(in the rows, 128 means zero)
Each row is followed by its class.
[133  75 167 140 149 116 202 133 135 120 166  97 116 115  99 155 137 175
 102 110 157  94 151 126 177 133  99  59 107 132 151 162 170 116 147 148
 198 122 153 118 148 144 162] : k463
[138 149  88 134  67 122 114 126 138 123  84 138 125 144 129 145 131  96
 148 153 134 189 100 104 115 141 142 134 147 133 153  84  59 127 131 115
 129 126 151 160 137 117 110] : k6
[ 54  83 151 165  91 115 131 130 135 132  81 163 162 135 126 118 133 122
 166 113 129 104 154 132 136 147 120 110 138 144 151  81 139 111 131 124
 109 154 131 177 148 156 193] : k194
[ 75 117 135 131 152  74 107 117  89 110 202 119  99 110 142 117  83 161
 155 110 129  88 154 140 187 145  84 122 154 130 137 151 132 161 123 102
 177 182 164 179 150 179 170] : k686
[ 73 138  86 136 151 114  76  85 122  84  71  99 165 109 154 104  77 141
 151 137 160 102 145 105 124 151 124 142 143 138 100 103 130 123 163 113
 126 175 170 101 141 200 157] : k239
[160 126 123 114 103 194 112 147 134 124 178 132  83 111 126 150 203 119
 119  95 106 106 114 103 123 108 118 146 157 124 151 142 106 138 105 151
 109  89  97 149 124 113 122] : k494
[ 95 150 105 164 101 107 121 107 168 125 160 134 156 134 125 130 155 102
  95 151  95 123 141 154 131 110 118 134 139 141 122 129 120 151  94 116
 120 153 152 159 115 115 160] : k494
[101 127 114 124 135  75 179 158 172 108 134 127 144 126 120 130  78 140
 108 155 117 149 122 114 161 135 153  94 120 153 150  98 127 115 123 101
 185 154 157 165 151 140 152] : k840
[142 124  97 125 101 101 153 153 153 109 116 110 119 170 132 170 115 120
 150 129 122 198 114  95 162 121 147 117 136 150 145 135  85 101 136 104
 177 124 157 110 142 125  92] : k693
[186 113 116 131 113 120 179 126 185 138 161 112 115 160  95 165 169 143
  66 145 115 184  92 134 124 115 145  80 129 127 167 171 117 136  75 147
 186 105 128 113 126  79 141] : k463
[138 116 179 156  95 147 159 153 151 144 141 134 111 157 111 131 169  88
 113 109 109 103 159 143 148 121  84  96 135 121 156 139 143 123 100 135
 139 145 111 106 150 122 168] : k686
[191 119 108 100 123 219  91 106 118 110  70  95 121 113 132 142 127 165
 148 116 177 147 105  96 106 173 107 120 151 110 126 139  66 141 123 133
 141 115 120 104 136 160 117] : k463
[100 108 127 160 168 111 153 131  86  64 225  69 118  99 143 130 117 181
  96 110 166  75 167 123 172 133 104 120 140 138 120 132 134 121 165 152
 226 110 160 146 108 165 124] : k494
[157 125 112 107 137 107 140 126 110  95 128 112  71 129 137 158 118 113
 144 115 145 128 106  72 162 135 120 120 118 114 156 147 139 109 152 117
 156 125 138  99 169 153  71] : k6
[100 125 132 121  81  73 170 170 185 170  65 185 163 146 114 160 105 117
 129 147 101 155 113 112 111 128 149  97 112 158 164  76 101 117  84 103
 126 137 132 195 153 102 171] : k463
[ 50 124 133 169 138  94 125 104 153 146 218 119 143 117 111 133 132 155
  85 131 100 131 177 162 132 124 144 125 150 156 125 185 106 117 116 130
 154 149 162 174 101 122 201] : k693
[118 140  92 168 104 154 118 119 139 133 193  89 106 109 117 119 134 155
 107 134 124 121 136 154 137 120 127 150 162 138 122 147  69 157 134 149
 160 129 171 171 101 120 181] : k494
[134 162  71 153  76  98 179 196 168 182 134 140 109 128 141 177 131  62
 132 132  71 109 133  95 138  54 175 139 125 176 152  82 130  67 150 143
  95  83 140 154 136  73 121] : k494
[110 141 152 101 130 137 104 141 131 116 150 129  89 123 140 126 175  89
 149  80 115  90 171 111 157 130  88 112 140 132 115 146 138 137 123 100
 129 152 119 122 154 148 133] : k239
[117 102  89 107 152 113  98 108  84 104 107 109 120  91 141 154  67 191
 182 105 156 132 110  82 157 151 141 144 153 137 136 128 123 124 160 114
 143 148 153 135 142 188 102] : k693
[156 143 130 133  70 166 117 125 161 164 215 131  64 117  92 125 194 137
 106  94  89 119  99 154 136 122 111 149 183 115 158 158 102 191  57 140
 119 120 124 196 105  89 165] : k494
[ 66 135  98 155 134  93  98 120 102  73 119 107 151 113 161 117  97 141
 163 132 155  86 157 118 173 135  80 137 121 151  93 104 122 149 168  93
 159 169 175 151 145 197 130] : k494
[223 142  83 113  92 185 110 126 158 107  50  87  91 150 127 149 136 123
 148 117 141 204  84  95 123 144 126 150 156 120 148 171  65 140 112 118
 137 127 118  45 139 126  75] : k693
[177 123 108 151 126 200 144 111 126  98  83  89 127 103 122 118 101 149
 144 106 163  70 107  99 133 134 109 137 141 123 137 139 158 119 167 148
 118 123 149  51 145 180 125] : k494
[121 112 133 106 118  83 120  97 112  93 179 136  96 151 115 134 134 128
 169 115 131 152  93 113 183 154  89 120 143 107 157 147 126 168  99  82
 170 164 145 172 158 159 103] : k6
[165 118 132 106  70 172 159 154 176 169  60 132 134 153 110 155 123 101
 177 107 124 141  82 110 106 132 145 108 140 121 163  95 116  90  89 115
  95  94 137 108 153 113 129] : k463
[135 146  89 159  76  81 149 138 179 153 118 102  79 124 103 117 130 158
 103 150 112 162 124 146 141 127 137 127 155 140 152 125  81 173 114 141
 162 150 159 162 123  83 196] : k239
[122 129 137 166  70 147 165 156 168 154 174 117 121 127  99 135 156 115
 116 104 100  89 125 144 139 100 130 126 150 139 147 111 150 118 111 145
 121 102 152 152 118 108 162] : k494
[117 150 112 171 171  97 154 132 143 102 127 110 136 125 164 147 117  84
  86 158 119  93 206 116 157  91 106  88  92 161 111 156 158  89 164 133
 164 149 131  66 156 146 150] : k686
[116  78 134 167  94 119 203 160 164 145 143 119 119 134 109 152 121 132
 119 116 115 122 124 116 140 113 178 105 141 148 182 113 133  61 140 174
 158  86 142 152 137 108 184] : k194
[148 100  92 130 105 158 142 160 127 121 117 113 122 133 126 188 154 147
 118 122 138 176 125  81 120 115 168 128 151 151 156 118  59  72 164 162
 164  79 127 121 119 112  99] : k693
[ 91 113 161 149 107 127 108  85 140 124 107 123 127 133  90  85 111 175
 167 100 143 126 129 170 162 174  70 131 155 123 133 179 138 199 100  86
 115 210 163 130 133 175 179] : k693
[169 102  90  85 124 193 105 114 117 128 149 106  99  82 123 144 145 174
 134 112 135 156  79  96 126 157 165 136 187 108 161  94  79 122 112 156
 126  99 124 167 125 135 122] : k840
[133 135 126 104 112 106 177 195 179 134  49 152 150 146 140 173  90  79
 137 133 124 142 130  78 111 110 160  93  89 163 152  82 123  73 126 107
 136 109 130 122 161 117 116] : k463
[155 152  77 136  80 123 151 149 198 146  83 128 123 149 130 141 156  81
 116 172  90 213 113 137 146 115 147 110 126 151 149  83  70 119 102 106
 124 135 132 144 144  69 140] : k840
[114 138 152 137 123  77 178 163 176 106 123 116  96 136 112 111 108 134
  97 118 124 112 154 118 152 137 114 100 116 145 145 142 142 147 130 114
 185 168 145 118 150 128 174] : k239
[146 103 163 147 100 140 148  98 138  99 116 126 102 146  83 110 161 143
 121 120 151 132  99 133 152 162  77 109 129 100 167 156 152 169 116 127
 132 159 130 113 146 142 135] : k6
[178  99 103 130 138 160 103  53 129  83  92  99 130 130 103 122 117 222
 114 133 155 175  75 119 122 184 117 134 166 100 151 195  97 178 100 128
 144 158 130  68 127 169 128] : k693
[ 96 126 161 120 133 162  55  74  94 118 177 136  71  89 109  94 169 156
 136 103 144  96 148 147 141 169  60 145 157  98 136 193 113 208 107 120
 115 180 119 184 129 161 166] : k6
[138 111 138 124 140 147 140 140 123 109 153 128  84 113 148 148 163  99
 127  87 129 105 159 100 159 126 115 111 128 141 146 170 130 102 149 138
 152 122 102 135 152 141 132] : k194
[154  98 123 111 105 135 161 117 161  99 202 102 123 157 102 150 184 168
  86 117 123 170  78 107 118 140 155 103 177 103 166 131 109 125  84 153
 186  99 135 129 123 131 144] : k239
[119 136  81 154 155 120 122  79 161 119 138  87 143  93 121 104  90 163
  94 176 125 144 138 154 141 145 143 118 146 132 119 148 100 141 122 130
 153 163 162 132 123 139 182] : k840
[185 147 113 125 105 118 191 153 210 134  79 137 108 132 108 127 129 120
  68 160 101 181 100 130 139 130 143  99 109 142 176 129 117 143  98 123
 144 150 114 117 153  77 152] : k840
[139 106 107 107 116 168  83  66 134  76  83 133 162 145 152 124 131 139
 148 114 148 165  84  96 102 189 134 133 172 100 141 120  92 140  81 114
 132 146 121 119 141 184 123] : k194
[ 77 105 137 168  89  78 186 147 160 127 165 133 147 146 102 128 122 140
 137 128 108  97 122 147 180 106 112 110 128 148 146 104 167 137 120 117
 147 144 177 165 139 133 167] : k494
[161 128  99 116 141 168 153 140 156 134 110 105 142 131 142 174 124 108
 109 127 132 135 129  87  96 112 173 100 121 144 133 133  99  51 138 151
 141  69 138  74 139 123 121] : k463
[194  75 143 139 115 165 205 141 114  95 146  94  93 137 104 169 163 154
  99 112 164 139  79  75 136 135 143  96 131 108 188 127 142  66 163 187
 176  59 121  71 153 132  90] : k6
[105 146  99 157 100  83 173 157 174 182  17 116 137 118 127 136  39  99
 178 143 128 103 142 123 146 105 145 105 102 173 134  86 154  87 156 110
 100 138 190 110 155 116 166] : k463
[ 72 133 114 179 113  77  77  90 113 136 159 125 110 112 109  77  83 197
 123 160 127 127 148 191 155 162  79 144 173 131 138 153  66 226 101 115
 166 213 165 222 115 142 241] : k686
[117 117  88 130 123 131  96 112 116  96  80 102 133 122 141 144  96 158
 167 125 158 164 132 102 150 154 117 140 144 143 119 136  76 136 160 105
 152 163 159 120 137 171 112] : k693
[114 179  64 146 122 115 121 127 177 170  18 120 157 117 156 139  59  78
 152 159 118 131 147 115  98 104 166 127 110 171 111 101 104  78 141 109
  86 131 169  94 141 118 155] : k463
[129 106 106 106 132 140 125 140 133 125 189 111 105 103 123 147 147 135
 130 122 111 138 120 107 154 131 154 112 162 132 150 106 102 104 119 130
 151 103 133 176 137 133 135] : k840
[118 127 150 135 142  80 194 165 167 135 161 112 102 132 109 141  87 143
 101 127 124 125 148 134 154 129 129  77 109 149 146 163 133 124 111 108
 199 140 159 144 143 116 164] : k463
[ 87  89 121 144 103 101 189 185 140 146 110 118 152 142 127 182  87 123
 171 110 121 136 129  81 142  99 189 114 131 169 153  70 137  25 167 140
 139  80 166 119 144 137 122] : k693
[179 164  68 122 103 186 107 123 167 144 108  74 100 100 128 112  98 121
 127 147 124 179 107 140 129 144 157 145 168 132 130 127  48 135 123 126
 133 130 164 125 125 112 151] : k840
[125  88 118 133 161 112 148 118 102  93 118  94 123 105 131 149 108 207
 119 138 182 128 144 104 154 156 103  87 126 135 139 132 101 132 154 143
 216 131 147 140 135 154 138] : k463
[141 106 105 160 141 144 151 133 116  78 178  87 115 113 128 151 157 162
  75 136 151 101 148 110 158 114 106 117 129 139 125 146 112 128 167 166
 205 105 136 121 120 138 127] : k494
[157 139 121 150 129 162 131 124 153 116  29 117  97 101 132  88  62 142
 118 128 150 107 136 114 106 167 126 143 136 135 155 176 111 146 141 141
 122 163 116  95 144 149 184] : k194
[113 132 151 150 118 158  98 102 123 118 116 111 116 128 120  86  93 130
 165 113 142  84 151 163 152 158  67 124 156 110 132 157 138 165 111 103
 118 188 156 106 146 178 184] : k686
[134 125 117 153 167 119 147  90 150  83 172  67  98 113 114 110 124 176
  71 124 150 108 153 135 149 144 118 103 142 121 126 192 140 141 143 151
 197 156 163  77 129 153 171] : k239
[119 132 123 110 149 189  79 130  67 105 107 121  93  88 159 147 138  88
 171 100 161  84 152  60 118 130 124 143 131 135 122 118 108  71 202 140
  98  96 123 106 150 171  90] : k6
[132 155  70 143  99 119 122 134 129 124  57 115 117 116 150 146  93  96
 154 163 140 162 113  81 118 122 154 145 122 154 141  84  70  94 181 125
 123 116 157 131 144 123 118] : k6
[110 153 110 175  96 122 149 156 165 156 141 120 112 102 103 110  77 148
  88 149 104  93 129 139 105 119 152 160 150 148 158 129 111 140 120 147
 125 130 150 181 108 104 203] : k494
[165 134 111 114 108 132 132 102 147  81 133 124 139 183 125 150 152  80
 131 134 126 190  74  93 122 142 137 115 141 105 154 131 111 110  92 100
 151 120 137  84 151 153  73] : k6
[139 114 113 132  93  98 144 106 151  94 167 113  98 170  97 130 142 150
 112 147 137 187  83 128 156 156 105 121 138 108 163 149  82 174  95 112
 201 145 148 162 137 121 131] : k6
[156  98 105 156 125  72 212 131 115  84 118  89 105 158 114 157  83 151
 135 126 173 145  61  71 170 133 152  96 110 130 175 109 167  67 193 139
 203 115 180  68 172 156  77] : k6
[107  99 136 135 106  83 203 174 148 105 102 116 142 152 129 157 133 107
 153 108 138 108 126  79 168 107 131  83 113 152 149  69 184  63 170 128
 161 117 150  95 173 153 121] : k239
[160 169 137 147 110 106 200 193 207 184 106 115  77 128 113 141 104  86
  83 133  99 129 160 139 119  96 148 104  99 162 155 169 117  99 108 138
 136 106 134 114 137  59 173] : k463
[ 70  81 182 123 129  90 145 115 140 129 162 173 147 135  84 119 134 220
  91 131 136 116 137 150 140 176  79  88 131 118 171 148 125 194  65 117
 184 176 118 232 132 144 214] : k463
[124  81 120 161 135 117 152  91 150 102 189 105 120 127 116 127 133 192
  74 132 126 151 116 143 133 153 150 112 159 120 162 182  99 131 103 167
 198 128 134 149 125 125 189] : k194
[133 123 134 127 148 184 113 129 119 139  55 116 121  74 122 117  66 184
 118 129 170  90 146 104  83 171 131 125 137 134 136 134  96 131 145 153
 123 127 126 130 128 152 184] : k463
[122  69 126 156  85  91 193 129 160 120  88 128 132 138 109 140 106 162
 138 121 136 137  93 116 162 147 144 101 136 133 184 100 146 113 127 145
 162 133 150 150 158 137 170] : k194
[244 165  96 131 107 241 101 147 134 125  95  74  69 118 150 142 147  83
 117 111 135 133 137  98  94 125 126 141 160 114 141 165  62 103 140 161
 124  91 101  35 139 127 112] : k686
[ 73 132 112 157 112  95 152 133 166 154 106 113 152 103 121 106  73 120
 151 154 114 111 151 150 168 123 139 109 126 161 131  79 146 104 146 107
 121 153 182 162 145 133 194] : k840
[194 109 100 123  96 103 167  83 168  89 134 137 123 183  94 156 159 150
  86 159 121 228  34 107 134 150 142 103 141  92 190 145 110 159  65 129
 176 138 130 112 149 116  96] : k6
[ 83 150  83 142 141  67 118  90 137  80  85 119 164 148 155 133  80  97
 145 168 143 144 127  97 146 131 126 120  99 139 113 121 129 109 159  86
 147 172 181  98 162 181 110] : k6
